arr = [[164, 155, 177, 201, 127, 189, 129, 159, 172, 211, 71, 126, 104], [158, 174, 138, 118, 179, 102, 194, 154, 144, 80, 242, 192, 206], [142, 182, 142, 119, 186, 166, 166, 157, 150, 148, 224, 175, 203], [145, 115, 168, 171, 157, 216, 124, 160, 165, 227, 118, 132, 141], [176, 151, 181, 213, 98, 146, 140, 157, 158, 181, 28, 124, 69], [147, 130, 168, 174, 154, 216, 124, 160, 166, 227, 112, 132, 137], [176, 135, 181, 213, 98, 147, 140, 158, 130, 181, 28, 124, 69], [157, 168, 138, 117, 181, 107, 193, 155, 158, 88, 241, 191, 206], [150, 147, 170, 179, 148, 214, 125, 160, 162, 226, 104, 130, 129], [139, 139, 149, 126, 186, 206, 144, 159, 167, 193, 202, 159, 195], [154, 116, 139, 117, 183, 119, 187, 155, 152, 99, 238, 189, 205], [153, 143, 139, 117, 184, 121, 187, 155, 174, 101, 238, 188, 206], [170, 186, 137, 120, 172, 88, 194, 153, 156, 66, 242, 192, 204]]
arr[0, 0]	164
arr[6, 9]	181
arr[6, 6]	140
arr[0, 2]	177
arr[:, 7]	[159, 154, 157, 160, 157, 160, 158, 155, 160, 159, 155, 155, 153]
arr[3, 5]	216
arr[0, 4]	127
arr[0, 11]	126
arr[8, 6]	125
arr[3, 4]	157
arr[7, 0]	157
arr[1, 12]	206
arr[7, 6]	193
arr[10, 9]	99
arr[5]	[147, 130, 168, 174, 154, 216, 124, 160, 166, 227, 112, 132, 137]
arr[7]	[157, 168, 138, 117, 181, 107, 193, 155, 158, 88, 241, 191, 206]
arr[:, 4]	[127, 179, 186, 157, 98, 154, 98, 181, 148, 186, 183, 184, 172]
arr[12, 9]	66
arr[0, 6]	129
arr[4, 12]	69
arr[0, 10]	71
arr[3]	[145, 115, 168, 171, 157, 216, 124, 160, 165, 227, 118, 132, 141]
arr[9, 4]	186
arr[:, 6]	[129, 194, 166, 124, 140, 124, 140, 193, 125, 144, 187, 187, 194]
arr[:, 1]	[155, 174, 182, 115, 151, 130, 135, 168, 147, 139, 116, 143, 186]
arr[10, 5]	119
arr[:, 0]	[164, 158, 142, 145, 176, 147, 176, 157, 150, 139, 154, 153, 170]
arr[0]	[164, 155, 177, 201, 127, 189, 129, 159, 172, 211, 71, 126, 104]
arr[2, 0]	142
arr[10, 1]	116
arr[1, 11]	192
arr[11, 1]	143
arr[5, 8]	166
arr[1, 4]	179

X = ((124.08, 194.93, -114.61, 1.98, 25.52, 81.15, 143.73), (125.78, 173.84, -131.58, -9.61, -16.10, 37.89, 75.23), (96.17, 67.67, -65.62, 3.79, -66.20, -40.84, -76.87))
X[0,0]: 124.08
X[:, 0]: [124.08, 125.78, 96.17]
X[0,4]: 25.52
X[2,3]: 3.79
X[2,2]: -65.62
X[1,5]: 37.89
X[2]: [96.17, 67.67, -65.62, 3.79, -66.20, -40.84, -76.87]
X[1,2]: -131.58
X[2,5]: -40.84
X[0]: [124.08, 194.93, -114.61, 1.98, 25.52, 81.15, 143.73]
X[1,1]: 173.84
X[1,6]: 75.23
X[0,5]: 81.15
X[1]: [125.78, 173.84, -131.58, -9.61, -16.10, 37.89, 75.23]
X[:, 3]: [1.98, -9.61, 3.79]

A = [-14, -33, -12, -7, -14, -11, 10, -8, 6, 1, -10]
A[0]	-14
A[1]	-33
A[8]	6
A[10]	-10
A[3]	-7

data = [20, 32, -6, 4, -7, 4, -27, 10, 9, 10, -22, 24, -21, 12, 6, 17]
data[0] -> 20
data[14] -> 6
data[1] -> 32
data[7] -> 10
data[15] -> 17
data[3] -> 4

x =
[[ 12  -8  29  28   5   9]
 [ 13 -25  23  30   0  -6]
 [ -2  24 -14  31 -21 -15]
 [ -2  24 -13 -17 -11  23]
 [ 12  -2   2  17 -22  -8]
 [-21 -14  12   0 -13  18]
 [-20   8  28  -7  15  31]
 [ 19  -1  -5 -18 -30 -19]
 [ 21  21  15  15   4  28]
 [ 25  28   1   8 -24  20]
 [  9   8   5 -10   8   7]
 [-10 -29  30  17  26   8]
 [ 10 -21 -31  27 -28  15]]
x[0,0] => 12
x[0,3] => 28
x[1,1] => -25
x[0,1] => -8
x[6,2] => 28
x[5,3] => 0
x[1,0] => 13
x[3,5] => 23
x[:, 0] => [12, 13, -2, -2, 12, -21, -20, 19, 21, 25, 9, -10, 10]
x[4,1] => -2
x[10,5] => 7
x[0] => [12, -8, 29, 28, 5, 9]
x[5,0] => -21
x[7,1] => -1
x[2,4] => -21
x[:, 2] => [29, 23, -14, -13, 2, 12, 28, -5, 15, 1, 5, 30, -31]
x[5,4] => -13
x[:, 4] => [5, 0, -21, -11, -22, -13, 15, -30, 4, -24, 8, 26, -28]
x[3,4] => -11
x[10] => [9, 8, 5, -10, 8, 7]
x[4,2] => 2
x[6] => [-20, 8, 28, -7, 15, 31]
x[7,3] => -18
x[7,0] => 19
x[0,2] => 29
x[1,3] => 30
x[4,3] => 17
x[8,3] => 15
x[9,3] => 8
x[8,5] => 28
x[6,4] => 15
x[9] => [25, 28, 1, 8, -24, 20]

m = ((32, 18, -30, -1, 14, -21, -7, 3, -22), (-1, -22, -34, -17, -36, 26, -10, -13, 18), (33, -17, -27, 4, -34, -14, -28, 21, -32), (33, -19, 31, 38, -14, -26, -12, 22, -26), (2, -9, -37, 11, 25, -14, 20, 21, 33), (-19, -36, -26, 37, -11, 19, 26, -21, 7), (-19, 20, 4, 3, -18, -27, -5, -7, 13), (19, -32, -32, 30, 23, -20, -13, -35, -33), (2, 27, -11, 33, -10, 36, 25, -29, -16), (0, 38, -9, 37, -27, 34, -2, 14, 3), (25, 10, -15, -38, -28, 8, -38, -4, 35))
m[0,0] => 32
m[-3] => [2, 27, -11, 33, -10, 36, 25, -29, -16]
m[:, -7] => [-30, -34, -27, 31, -37, -26, 4, -32, -11, -9, -15]
m[0,3] => -1
m[-1,-9] => 25
m[0,8] => -22
m[-6,5] => 19
m[7,-4] => -20
m[9,-4] => 34
m[-7,-5] => 25
m[8,-1] => -16
m[-7,2] => -37
m[-8,-8] => -19
m[:, 1] => [18, -22, -17, -19, -9, -36, 20, -32, 27, 38, 10]
m[-10,-3] => -10
m[-11,-8] => 18
m[5] => [-19, -36, -26, 37, -11, 19, 26, -21, 7]
m[9,1] => 38
m[6] => [-19, 20, 4, 3, -18, -27, -5, -7, 13]
m[:, 5] => [-21, 26, -14, -26, -14, 19, -27, -20, 36, 34, 8]
m[-11] => [32, 18, -30, -1, 14, -21, -7, 3, -22]
m[:, 8] => [-22, 18, -32, -26, 33, 7, 13, -33, -16, 3, 35]
m[-4,2] => -32
m[-1,-1] => 35
m[9] => [0, 38, -9, 37, -27, 34, -2, 14, 3]
m[7] => [19, -32, -32, 30, 23, -20, -13, -35, -33]
m[-9,-5] => -34
m[:, 4] => [14, -36, -34, -14, 25, -11, -18, 23, -10, -27, -28]
m[-1,5] => 8
m[2,-7] => -27
m[-1,2] => -15
m[8,2] => -11
m[6,-3] => -5

W = [[7, 0, 14, 10], [2, 25, 2, 2], [5, 13, 8, 6], [7, 0, 14, 10], [0, 30, 0, 0], [7, 0, 14, 10], [0, 29, 1, 1], [7, 0, 13, 10], [7, 0, 13, 10], [1, 25, 2, 2], [0, 29, 1, 1], [7, 2, 12, 9]]
W[-12][-4]: 7
W[4][-1]: 0
W[-8]: [0, 30, 0, 0]
W[-11][-3]: 25
W[8][1]: 0
W[5][-4]: 7
W[-5][3]: 10
W[-1][0]: 7
W[-5]: [7, 0, 13, 10]
W[3][-4]: 7
W[-4]: [7, 0, 13, 10]
W[5][-3]: 0
W[-6][1]: 29
W[10][1]: 29
W[:, 0]: [7, 2, 5, 7, 0, 7, 0, 7, 7, 1, 0, 7]
W[-9][-3]: 0
W[:, 3]: [10, 2, 6, 10, 0, 10, 1, 10, 10, 2, 1, 9]
W[6][-1]: 1
W[1][-2]: 2
W[-4][-2]: 13
W[-9][-2]: 14
W[0]: [7, 0, 14, 10]
W[9][-3]: 25
